[[ 19 -43 -50   7  52  48 -20]
 [ 54 -22 -85  -5  69  53 -56]] 19

[[ 78 -26 -65  30  35 -29   9]
 [ -6  26 -11   2  -7  75 -18]] 78

[[  9   6 -22  48]
 [-61 -86 -74 -29]] 9

[[-28  32 -22  18  -6 -77 -27]
 [ 14  -1  -3   6  -1   0  -5]] -28

[[-14 -75  -3 -29  -9]
 [  5 -12 -51 -25  24]] -14

[[ 35 -10  71 -56  13  -3 -30]
 [-30 -30 -36  38 -71 -52  19]] 35

[[ 35  -6  39 -67  25]
 [-13  72   1 -28  -1]] 35

[[ 73 -28 -60  56 -24]
 [-75  20  54 -61  -1]] 73

[[  6 -21 -46 -65]
 [-24  25  -2 -24]] 6

[[-39 -41  32   8 -40]
 [-21 -42  63   8  71]] -39
---
[ 68 -11 -38 -13] gives -38
[ -9 -38  -6  25 -25  -8  74] gives -8
[ 82  -8 -38 -13  19   7] gives 19
[-71   9  -5  29  34 -23  -4] gives -23
[ -7  25  74   9 -51 -47  36] gives -47
[ -1  38  81 -22] gives 81
[-32 -38  -8 -47 -64 -79 -15] gives -79
[-26  25  11 -71  15] gives -71
---
Q:
[[ 0.735 -0.296 -1.099  0.535  0.720  0.974 -0.343]
 [ 0.320  0.821 -0.736 -0.534  0.978  0.650  0.844]
 [ 0.964  0.092 -0.452  1.120  1.241  2.289  0.572]
 [ 2.049  0.362  1.629  0.630 -0.472  1.134  1.111]
 [ 1.305  1.042  1.556  0.735 -0.251 -0.140  0.365]
 [ 0.861  1.254  0.142  1.341  2.211  0.689 -2.200]
 [ 1.702 -0.155  0.106  0.573  0.937  0.855  1.167]
 [-1.079 -0.138 -0.333 -0.763  0.270 -0.936 -0.521]
 [-0.536  0.519  1.607 -0.736 -0.212  0.730  1.199]
 [-0.147  0.932  1.081  0.970 -1.313 -0.502  1.631]
 [-0.296  1.904  0.754 -0.563  1.008 -0.925  1.385]]
A: 1.904

Q:
[[  5.88  -5.89  -0.66   5.26   1.14   1.22   0.90 -14.75   2.35  -2.08]
 [  0.73   9.20   2.00  -4.08   1.53   1.13  -2.72   5.38   5.57   7.24]
 [  5.44  18.18   3.17   1.68   4.24  -4.43  -4.52  -0.19  -4.74  -1.44]
 [  6.72   0.96   0.00  -2.54  -0.93   1.66  -2.24 -13.36  -5.58  -6.06]
 [ -0.58  -7.15  -0.09  -4.01   4.86   2.02  -0.82  -4.12 -10.15  14.39]
 [ -6.70   5.52   3.39   1.29   2.72   2.23   5.67  -2.41  15.11  -2.30]]
A: 5.52

Q:
[[ 171.581  103.109   84.596  133.969  125.193  112.313   54.654 -157.094
   153.895]
 [ 170.168   93.035   80.864  209.046   39.495  122.324  -58.545  -41.432
   206.116]
 [ 140.604  153.885   78.390   23.056  257.983  163.877  160.768   29.245
   -62.185]
 [ 166.785   77.721  159.312  -55.547   78.324  290.303   98.119   30.195
    92.692]
 [  -0.579  170.482  101.233   92.753  -26.364  -42.733  196.439   71.263
   -52.535]
 [  43.936  160.284  115.686  112.448  -57.099   43.115  193.906   57.462
   -96.104]
 [ 154.859  135.822 -136.726   93.448  130.059   69.311   26.932   70.091
   202.209]
 [ 160.271   84.175  143.894  -70.709   88.832  283.559   89.344   26.210
   120.670]
 [ 113.945  122.754  153.817  100.994  -53.153  168.223  176.514   55.417
  -101.705]]
A: 122.754

Q:
[[ 0.119 -2.220  0.885 -1.070  0.985 -0.475  1.026 -1.338 -0.134]
 [-0.507  2.630  0.437  1.010 -1.037 -0.023  0.570  0.746  0.351]
 [-0.350  1.523  0.320 -1.039  1.871 -0.648  0.783 -1.136 -0.354]
 [ 0.645  1.081 -0.668  1.068 -0.260  1.036 -0.455  0.413  0.517]
 [-0.006  0.143 -0.017  0.291  0.268  0.495  0.367 -0.100  0.392]
 [ 0.011  0.497 -0.229  0.938 -0.436  0.230 -0.768  0.047  0.779]
 [ 0.905  0.850  0.036 -0.198  0.284  1.506 -0.483  0.358  0.004]
 [-0.580 -0.871  1.291 -0.083 -0.025 -1.659  1.241 -1.504 -0.063]
 [-0.108 -0.174  0.187 -0.225 -0.082  0.083 -0.124  0.276  0.564]
 [-0.216  0.871 -0.596  0.776  1.160 -0.364 -0.651 -0.358  0.291]
 [-0.182 -0.345  0.010 -0.114 -0.020 -0.011  0.178 -0.211  0.050]
 [ 0.263  0.540  0.990  1.441 -2.285 -0.014 -0.126 -0.815  1.218]]
A: 0.540

Q:
[[-0.69 -0.40 -1.37 -0.31 -0.50 -1.97  2.24  0.00 -0.52  0.94]
 [ 1.42 -0.07  1.07  0.65  1.57 -0.08  0.19  0.09  0.65 -0.09]
 [-0.79 -0.09 -0.18 -0.13 -0.79  0.69 -0.33  0.12 -0.39  0.16]
 [ 1.59  0.75  0.14  0.21  0.12  0.42  0.44  0.17 -0.34 -0.27]
 [ 0.33  0.67 -1.02 -0.31 -0.77 -0.61  1.49  0.17 -0.61  0.31]
 [-0.36  1.92 -0.41  0.07 -0.25 -0.21  0.46  0.20  1.43  0.47]]
A: 1.92
